Below is a small trained network, with its code and all its weights. Each question gives an input and a class and asks what happens when units are switched off, that is, made to give their printed mean instead of their output.

import numpy as np


def w(rows, s, z=0):
    codes = np.array(rows[::2]) - 128.0
    scale = np.full(codes.shape[1], s)
    scale[-1] = z or s
    return codes * scale


def norm(h):
    return h / np.sqrt((h * h).mean(-1, keepdims=True) + 1e-5)


def f(y):
    return np.maximum(y, 0)


def log_softmax(a):
    a = a - a.max(-1, keepdims=True)
    return a - np.log(np.exp(a).sum(-1, keepdims=True))


def net(x, mask):
    res = np.array(x, float).reshape(1, 8) / 4 @ E
    u = 0
    for l in range(3):
        y = f(norm(res) @ A[l][:, :-1].T + A[l][:, -1])
        res = res + np.where(mask[u : u + 5], y, B[l][:, -1]) @ B[l][:, :-1]
        u += 5
    return log_softmax(norm(res)[-1] @ U[:, :-1].T + U[:, -1])


A, B = {}, {}
E = w([
[207,184,200],'x0',
[99,208,158],'x1',
[244,204,71],'x2',
[45,254,60],'x3',
[69,160,76],'x4',
[171,119,158],'x5',
[193,230,81],'x6',
[136,113,241],'x7',
],0.0034)
A[0] = w([
[84,36,150,173],'L0N0',
[133,120,130,1],'L0N1',
[175,186,100,222],'L0N2',
[78,2,173,109],'L0N3',
[179,110,150,85],'L0N4',
],0.0069,0.00096)
B[0] = w([
[242,126,189,226],'L0N0',
[107,126,136,128],'L0N1',
[98,52,152,204],'L0N2',
[254,86,252,253],'L0N3',
[64,111,98,164],'L0N4',
],0.0054,0.0039)
A[1] = w([
[189,3,125,195],'L1N0',
[73,46,160,134],'L1N1',
[120,151,137,4],'L1N2',
[164,190,125,133],'L1N3',
[177,97,151,107],'L1N4',
],0.0067,0.0026)
B[1] = w([
[172,184,13,254],'L1N0',
[242,195,182,171],'L1N1',
[117,150,122,128],'L1N2',
[110,4,203,158],'L1N3',
[94,175,79,183],'L1N4',
],0.0038,0.0053)
A[2] = w([
[254,112,109,251],'L2N0',
[131,122,138,96],'L2N1',
[140,150,165,131],'L2N2',
[104,39,114,176],'L2N3',
[137,150,233,228],'L2N4',
],0.0077,0.003)
B[2] = w([
[180,32,98,255],'L2N0',
[130,160,92,129],'L2N1',
[156,102,143,153],'L2N2',
[187,179,157,146],'L2N3',
[163,173,254,208],'L2N4',
],0.0081,0.008)
U = w([
[255,111,222,255],'0',
[24,170,8,1],'1',
],0.0073,0.0029)

Each question gives the input, the list of numbers given to net, and the class t.
The units are the neurons (one row each of A and B). Each row of codes is followed by its name. A weight is (code - 128) times the scale printed after its matrix; where a second scale follows, it is the last column's (A, B and U).
mask holds one flag per neuron, layer by layer. A switched-off neuron (its flag False) gives its mean, the last column of its row in B, instead of its output. The means were averaged over made-up inputs and are rounded, as every weight is.
A unit's drop is (log p(t) with every unit on - log p(t) with that unit switched off) / (log p(t) with every unit on - log p(t) with every unit switched off).
The circuit of an input: a set's keep is (log p(t) with only the set's units on - log p(t) with every unit switched off) / (log p(t) with every unit on - log p(t) with every unit switched off). Starting from the 12 units with the biggest drops (on a tie, the unit counted first), units are removed one at a time, each time the one whose removal leaves the highest keep (on an exact tie, the one counted first), for as long as the keep stays at least 0.8.
circuit, biggest first: the units of the circuit, biggest drop first
top k neurons: the k neurons with the biggest drops, biggest first
top k neurons in layer l: the k neurons of layer l with the biggest drops, biggest first
drop when u is switched off: that unit's drop, to one decimal
input [-7,8,3,-1,-1,-1,-2,-1], class 1: circuit, biggest first : L0N3, L2N4, L2N0
input [-3,7,-8,2,6,8,-1,-6], class 1: circuit, biggest first : L2N4
input [-5,-7,-4,5,-5,-3,6,-4], class 1: top 2 neurons : L0N3, L2N0
input [8,-6,-6,-1,6,-8,8,-2], class 1: circuit, biggest first : L0N0, L2N4, L0N3, L2N0
input [-4,7,8,3,0,6,-1,-5], class 1: top 3 neurons : L2N4, L0N3, L0N0
input [-6,-3,7,5,-4,3,0,6], class 1: top 3 neurons in layer 0 : L0N2, L0N3, L0N0
input [-3,-5,2,6,-4,-1,-5,-3], class 1: top 2 neurons in layer 2 : L2N4, L2N2
input [-6,-8,4,8,5,2,-1,-2], class 1: drop when L2N0 is switched off : 0.1
input [-7,-6,7,7,1,4,-4,-7], class 1: drop when L0N3 is switched off : 0.2
input [-5,4,2,0,1,5,-1,-8], class 1: drop when L2N4 is switched off : 0.2
